Each row has a name. Each question is about the rows just above it. Places in a row count from 0.

z_177: 36 73 43 120 49 69 82 111 121 114 93 121 124 122 56 78 119 139 127 78 89
z_849: 131 94 137 102 141 142 103 114 132 52 97 153 105 53 149 121 57 132 98 144 49
z_561: 89 99 87 96 85 86 98 96 89 112 101 82 98 112 83 93 111 89 98 84 114
z_316: 119 115 99 94 94 165 64 133 189 30 152 167 128 69 94 124 28 183 71 155 74
z_594: 51 142 19 151 16 72 25 54 117 131 92 86 66 167 28 33 112 117 135 102 147
z_860: 181 120 163 48 152 186 103 133 150 14 162 130 115 34 137 159 13 127 25 154 79
tags:
15 -> z_170
96 -> z_379
120 -> z_523
127 -> z_366
48 -> z_71
94 -> z_209
14 -> z_481
102 -> z_195
95 -> z_643
47 -> z_568
Look up the entry of z_860 at place 3 in the table:
z_71
The row with 89 99 87 96 85 86 98 96 89 112 101 82 98 112 83 93 111 89 98 84 114 is
z_561
Which row holds 181 120 163 48 152 186 103 133 150 14 162 130 115 34 137 159 13 127 25 154 79?
z_860
Which row holds 119 115 99 94 94 165 64 133 189 30 152 167 128 69 94 124 28 183 71 155 74?
z_316
131 94 137 102 141 142 103 114 132 52 97 153 105 53 149 121 57 132 98 144 49 is in which row?
z_849

z_763: 97 162 92 150 102
z_90: 104 55 97 74 92
z_471: 102 115 86 142 164
z_753: 98 145 96 133 138
tags:
149 -> z_737
143 -> z_54
142 -> z_317
74 -> z_618
102 -> z_88
73 -> z_47
141 -> z_343
150 -> z_511
The tag of z_471, keyed by place 3:
z_317
Whose row is 97 162 92 150 102?
z_763
The row with 98 145 96 133 138 is
z_753
102 115 86 142 164 is in which row?
z_471

z_871: 136 76 27 74 102 134 79 119
z_440: 69 63 110 140 132 100 83 106
z_751: 65 101 76 123 111 93 77 93
z_319: 65 101 76 123 111 91 78 105
z_863: 135 64 71 65 117 135 81 108
z_804: 75 69 114 134 134 98 85 102
z_86: 136 72 30 71 103 134 80 121
z_902: 98 97 89 132 95 128 86 64
z_59: 66 51 97 153 140 93 83 93
z_417: 65 49 93 148 139 93 87 92
Table of tags by key:
66 -> z_742
67 -> z_685
94 -> z_775
122 -> z_538
93 -> z_810
121 -> z_738
Look up the entry of z_59 at place 7 in the table:
z_810
Whose row is 136 76 27 74 102 134 79 119?
z_871
Where do 65 101 76 123 111 93 77 93 appear?
z_751
Whose row is 69 63 110 140 132 100 83 106?
z_440
Whose row is 98 97 89 132 95 128 86 64?
z_902
Where do 75 69 114 134 134 98 85 102 appear?
z_804
Whose row is 65 101 76 123 111 91 78 105?
z_319

z_719: 89 85 101 120 108 65 113 136 101 79 58 151 112 71 67 82 120 120 106 100 83 69 111 111 65 112 140 132 95 54 99 94 73 104 75 129 100 101 66 96 134 97 96 132
z_112: 82 127 74 82 153 109 120 120 65 107 129 107 88 117 135 94 80 100 120 74 103 91 103 105 77 94 72 97 137 87 117 110 82 121 65 75 113 106 124 87 66 89 27 83
z_598: 107 50 113 87 69 75 98 107 118 85 53 120 119 51 66 99 107 129 94 101 64 82 89 96 95 134 153 102 96 105 102 73 92 75 76 108 99 95 80 102 142 114 122 143
key -> tag
129 -> z_626
65 -> z_608
67 -> z_26
57 -> z_730
128 -> z_509
130 -> z_747
58 -> z_174
66 -> z_796
Look up the entry of z_112 at place 10 in the table:
z_626
Where do 107 50 113 87 69 75 98 107 118 85 53 120 119 51 66 99 107 129 94 101 64 82 89 96 95 134 153 102 96 105 102 73 92 75 76 108 99 95 80 102 142 114 122 143 appear?
z_598
89 85 101 120 108 65 113 136 101 79 58 151 112 71 67 82 120 120 106 100 83 69 111 111 65 112 140 132 95 54 99 94 73 104 75 129 100 101 66 96 134 97 96 132 is in which row?
z_719
The row with 82 127 74 82 153 109 120 120 65 107 129 107 88 117 135 94 80 100 120 74 103 91 103 105 77 94 72 97 137 87 117 110 82 121 65 75 113 106 124 87 66 89 27 83 is
z_112

z_250: 105 101 90 122 76 96 122 97 94 122
z_342: 88 129 113 85 138 113 101 94 96 79
z_97: 112 53 94 83 87 81 55 98 91 97
z_187: 82 182 126 92 138 100 138 94 83 94
z_454: 111 60 80 109 56 91 90 97 103 109
z_487: 74 124 107 106 118 98 111 103 98 104
z_583: 114 101 81 104 100 114 112 102 107 71
key -> tag
112 -> z_972
88 -> z_81
The tag of z_342, keyed by place 0:
z_81
The row with 88 129 113 85 138 113 101 94 96 79 is
z_342

z_650: 101 99 100 102 99 102 99 109 164 132 101 102 100 99 102 99 98 100
z_85: 101 101 101 100 97 100 99 99 98 99 99 100 102 144 153 104 100 100
z_94: 99 103 102 101 101 100 100 102 99 101 101 100 99 99 101 133 160 108
z_554: 100 101 99 98 100 101 99 102 99 102 144 154 104 97 98 101 102 100
z_422: 98 101 100 101 99 103 144 153 104 100 101 102 100 99 101 99 98 100
z_823: 100 101 100 102 100 101 100 100 99 100 100 102 101 110 166 124 101 100
z_688: 100 102 99 101 114 168 120 101 101 99 99 101 101 100 100 98 100 99
z_652: 101 101 101 98 101 100 99 101 101 104 152 145 103 99 100 100 99 103
key -> tag
101 -> z_789
100 -> z_715
99 -> z_118
98 -> z_268
Look up the entry of z_422 at place 15 in the table:
z_118
Whose row is 101 101 101 98 101 100 99 101 101 104 152 145 103 99 100 100 99 103?
z_652
Whose row is 98 101 100 101 99 103 144 153 104 100 101 102 100 99 101 99 98 100?
z_422

z_923: 81 85 100 157
z_262: 102 100 133 130
z_337: 185 155 105 43
z_383: 106 106 93 47
z_41: 100 128 66 93
z_913: 100 100 52 119
z_785: 146 154 52 111
z_628: 119 81 116 116
z_229: 120 43 104 73
z_716: 171 82 77 34
z_540: 35 70 94 114
key -> tag
100 -> z_93
101 -> z_588
81 -> z_578
119 -> z_821
43 -> z_973
120 -> z_494
171 -> z_772
102 -> z_13
Join z_229 by its entry at place 0:
z_494
Whose row is 81 85 100 157?
z_923
Whose row is 100 100 52 119?
z_913
Whose row is 185 155 105 43?
z_337

